Below is a small trained network, with its code and all its weights. Each question gives an input and a class and asks what happens when units are switched off, that is, made to give their printed mean instead of their output.

import numpy as np


def w(rows, s, z=0):
    codes = np.array(rows[::2]) - 128.0
    scale = np.full(codes.shape[1], s)
    scale[-1] = z or s
    return codes * scale


def norm(h):
    return h / np.sqrt((h * h).mean(-1, keepdims=True) + 1e-5)


def f(y):
    return np.maximum(y, 0)


def log_softmax(a):
    a = a - a.max(-1, keepdims=True)
    return a - np.log(np.exp(a).sum(-1, keepdims=True))


def net(x, mask):
    res = np.array(x, float).reshape(1, 4) / 4 @ E
    u = 0
    for l in range(4):
        y = f(norm(res) @ A[l][:, :-1].T + A[l][:, -1])
        res = res + np.where(mask[u : u + 3], y, B[l][:, -1]) @ B[l][:, :-1]
        u += 3
    return log_softmax(norm(res)[-1] @ U[:, :-1].T + U[:, -1])


A, B = {}, {}
E = w([
[100,165,162,174,161,30,132,253,113,191,127],'x0',
[2,64,115,149,178,140,74,164,105,168,55],'x1',
[180,50,125,137,89,108,188,14,38,66,189],'x2',
[164,122,179,56,149,38,90,146,120,185,16],'x3',
],0.007)
A[0] = w([
[90,103,2,17,86,114,143,120,118,149,84,85],'0.n1',
[81,89,157,65,144,133,140,66,175,135,43,107],'0.n2',
[109,203,56,66,118,123,125,50,211,57,137,2],'0.n3',
],0.0054,0.0014)
B[0] = w([
[20,86,114,115,244,141,129,111,204,158,125,204],'0.n1',
[35,10,95,148,138,152,236,37,120,123,121,255],'0.n2',
[112,179,49,175,51,121,107,61,184,90,129,247],'0.n3',
],0.012,0.003)
A[1] = w([
[196,119,173,86,175,75,106,186,135,162,171,120],'1.n1',
[9,135,67,173,96,100,82,141,78,148,80,253],'1.n2',
[152,254,101,164,105,103,86,177,86,84,203,185],'1.n3',
],0.0066,0.0011)
B[1] = w([
[121,126,127,254,74,122,68,88,159,92,53,186],'1.n1',
[218,203,118,130,85,105,117,129,74,87,111,255],'1.n2',
[152,32,124,141,133,92,206,14,212,122,130,215],'1.n3',
],0.01,0.0061)
A[2] = w([
[2,195,33,124,126,174,6,48,170,86,251,3],'2.n1',
[112,166,128,95,72,234,111,16,152,124,76,186],'2.n2',
[71,78,96,189,226,196,134,138,221,226,66,14],'2.n3',
],0.0049,0.00048)
B[2] = w([
[136,169,173,145,87,93,104,116,141,149,3,238],'2.n1',
[182,99,155,46,127,104,109,173,56,155,108,255],'2.n2',
[122,64,139,124,163,153,113,105,143,126,153,204],'2.n3',
],0.015,0.0052)
A[3] = w([
[161,93,144,2,24,2,136,136,70,156,41,249],'3.n1',
[57,192,189,117,119,152,150,126,59,81,42,77],'3.n2',
[207,109,30,188,153,131,56,138,16,80,155,143],'3.n3',
],0.0056,0.0019)
B[3] = w([
[97,166,117,89,144,126,101,216,104,145,138,248],'3.n1',
[155,115,175,76,95,119,113,156,77,184,188,157],'3.n2',
[142,250,101,162,59,76,150,179,155,136,172,153],'3.n3',
],0.011,0.013)
U = w([
[165,251,65,185,31,119,76,153,204,112,104,2],'0',
[126,213,243,1,182,189,96,193,58,176,134,118],'1',
[61,16,74,159,203,191,202,86,244,100,204,239],'2',
],0.0053,0.00066)

Each question gives the input, the list of numbers given to net, and the class t.
The units are the neurons (one row each of A and B). Each row of codes is followed by its name. A weight is (code - 128) times the scale printed after its matrix; where a second scale follows, it is the last column's (A, B and U).
mask holds one flag per neuron, layer by layer. A switched-off neuron (its flag False) gives its mean, the last column of its row in B, instead of its output. The means were averaged over made-up inputs and are rounded, as every weight is.
A unit's drop is (log p(t) with every unit on - log p(t) with that unit switched off) / (log p(t) with every unit on - log p(t) with every unit switched off).
The circuit of an input: a set's keep is (log p(t) with only the set's units on - log p(t) with every unit switched off) / (log p(t) with every unit on - log p(t) with every unit switched off). Starting from all 12 units, units are removed one at a time, each time the one whose removal leaves the highest keep (on an exact tie, the one counted first), for as long as the keep stays at least 0.8.
units of the circuit, in order: the units of the circuit, biggest drop first
top k neurons: the k neurons with the biggest drops, biggest first
k most important neurons of layer l: the k neurons of layer l with the biggest drops, biggest first
drop of u: that unit's drop, to one decimal
input [-7,2,-6,-6], class 1: units of the circuit, in order : 2.n2
input [4,0,1,3], class 0: top 2 neurons : 1.n1; 0.n2
input [1,-2,-7,-5], class 2: 2 most important neurons of layer 3 : 3.n1; 3.n3
input [-8,4,-7,6], class 2: top 3 neurons : 0.n2; 0.n1; 2.n3
input [8,-7,8,-8], class 2: units of the circuit, in order : 1.n3; 1.n2
input [-6,8,6,-3], class 1: units of the circuit, in order : 1.n3; 2.n2
input [2,-3,4,-6], class 2: units of the circuit, in order : 1.n3; 1.n2; 0.n2
input [2,-4,5,-1], class 2: units of the circuit, in order : 1.n2; 1.n3; 2.n1; 0.n2
input [-5,3,-6,-7], class 1: top 2 neurons : 2.n2; 2.n1
input [4,8,6,0], class 0: units of the circuit, in order : 1.n2; 2.n2
input [1,-7,0,-8], class 2: top 3 neurons : 1.n3; 1.n2; 3.n1
input [-2,1,2,-8], class 1: top 3 neurons : 2.n1; 2.n2; 1.n1
input [5,7,3,-8], class 0: top 2 neurons : 1.n2; 2.n2
input [7,-6,0,-7], class 2: top neuron : 1.n3
input [-8,1,-6,8], class 2: top 3 neurons : 0.n2; 0.n1; 2.n3
input [-2,4,-4,-7], class 1: top 4 neurons : 2.n1; 2.n2; 3.n2; 1.n1
input [-5,5,4,5], class 2: top 2 neurons : 0.n2; 0.n1
input [-6,5,2,-7], class 1: drop of 2.n2 : 0.2
input [1,-6,5,-6], class 2: drop of 0.n3 : -0.1
input [-4,1,-4,-4], class 1: drop of 0.n2 : -0.1
input [2,-7,0,-3], class 2: drop of 0.n3 : 0.0
